[[142 149 131 115 103 121 131]
 [108 137 105 136 108 148 143]
 [126 121 129 132 127 130 122]] yields 129

[[129 152 134 125 123]
 [133 134 136 125 123]
 [141 123 126 127 123]] yields 126

[[121 140 101 156]
 [149 110 110 124]
 [122 116 126 109]] yields 126

[[119 107 142 139 139]
 [105 114 120 125 144]
 [114 131 142 116 149]] yields 142

[[128 154 125 120 117 134]
 [125 115 120 139 133 129]
 [145 130 140 130 118 115]] yields 140

[[119 111 147 145 111 138 142]
 [149 112 120 138 120 148 145]
 [108 143 140 135 136 108 108]] yields 140
---
[[127 140 144 137 125 151]
 [120 120 120 118 126 120]
 [123 144 136 121 115 132]] >> 137

[[132 146 132 112 103 136 105]
 [115 134 140 116 107 109 121]
 [114 150 134 105 117 124 110]] >> 103

[[120 126 152 118 103]
 [143 110 110 140 136]
 [129 133 121 115 112]] >> 152

[[151 117 138 124 137 136 157]
 [127 122 127 131 126 130 125]
 [123 126 122 136 127 132 123]] >> 137

[[126 153 128 135 130 129]
 [131 139 129 133 131 130]
 [122 103 128 117 129 122]] >> 135

[[135 127 101 122 124]
 [108 108 112 111 117]
 [155 122 146 130 130]] >> 101

[[136 122 143 139 133 131]
 [121 132 119 122 101 136]
 [134 127 127 134 137 107]] >> 139

[[125 128 122 141]
 [123 125 115 142]
 [105  99 155  98]] >> 128

[[139 112 123 142 115 133 114]
 [130 128 123 128 127 124 126]
 [126 102 145 148 133 115 101]] >> 115
---
140  136  137  134  137
112  136  133  107  153
131  137  148  139  117
result: 137

127  126  122  137  138  148  139
110  115  156  111  134  114  155
129  125  120  136  133  143  128
result: 139

111  140  137  100
137  105  111  150
138  114  115  147
result: 100

148  111  143  143  150  117  146
 99  118  113  145  124  116  114
134  120  138  143  144  113  132
result: 146

136  125  138  138  142  111
143  130  137  111  115  148
122  142  117  116  111  151
result: 111

131  128  126  152  150  131
126  128  138  123  121  117
126  112  136  123  134  132
result: 131

144  130  120  102  140  132
135  135  116  107  145  141
145  111  133  126  106  120
result: 132

154  129  138  106
151  112  151  137
150  131  137  112
result: 106
---
[[128 126 115 125 126 123]
 [114 120 133 141 125 113]
 [149 128 130 142 137 146]
 [125 136 134 131 140 114]
 [124 124 127 131 125 127]
 [131 142 117 127 143 131]
 [150 112 145 129 109 121]
 [128 134 117 113 140 112]
 [126 130 141 139 132 122]
 [145 138 135 118 111 137]
 [124 133 136 128 131 123]
 [130 112 128 147 125 114]] --> 147

[[138 113 135 108 126 113 109 130 145 124 124 128 133 147 136 119]
 [133 128 141 132 118 129 137 110 106 145 137 131 137 132 121 117]
 [146 134 116 114 140 141 120 139 109 109 121 144 112 117 148 107]
 [106 113 115 120 147 128 126 125 128 128 132 126 146 143 134 126]
 [126 143 116 122 117 150 136 145 115 122 132 117 122 106 140 110]
 [135 145 116 135 142 148 119 136 149 141 132 123 106 135 148 137]
 [124 135 107 114 143 110 133 150 119 112 108 150 115 124 143 141]] --> 124

[[143 129 102 137 110 140 143]
 [135 130 112 114 112 132 136]
 [128 110 123 152 110 121 126]
 [132 143 113 149 118 130 131]
 [117 112 147 137 148 118 116]
 [111 151 118 145 132 111 111]
 [135 134 136 146 139 137 134]
 [118 144 120 156 118 117 117]] --> 118

[[144 135 144 112 128 141 113 124 132 134 128 145 116]
 [139 114 118 118 133 127 111 119 129 123 122 131 140]
 [147 133 143 115 118 125 131 137 130 119 119 129 134]
 [138 126 113 118 117 126 119 136 133 117 117 140 136]
 [120 113 124 117 112 139 120 126 138 136 142 139 111]
 [120 122 133 122 116 123 144 133 124 125 146 119 133]
 [137 130 142 138 142 124 123 118 128 128 135 118 117]
 [140 116 122 129 116 120 140 120 125 114 149 130 138]
 [118 121 129 140 128 121 143 135 127 124 143 133 118]
 [111 115 134 121 114 128 141 120 129 135 147 131 136]
 [131 137 142 116 117 132 126 137 131 141 123 135 112]] --> 123

[[126 122 128 125 141 140 127 127 123 126 130 129 122]
 [135 123 123 141 126 118 128 140 126 128 133 150 130]
 [124 124 128 124 145 140 122 133 123 124 126 133 119]
 [129 125 136 130 128 128 128 131 138 128 129 119 127]
 [130 127 135 131 124 126 130 129 138 129 129 119 130]] --> 129
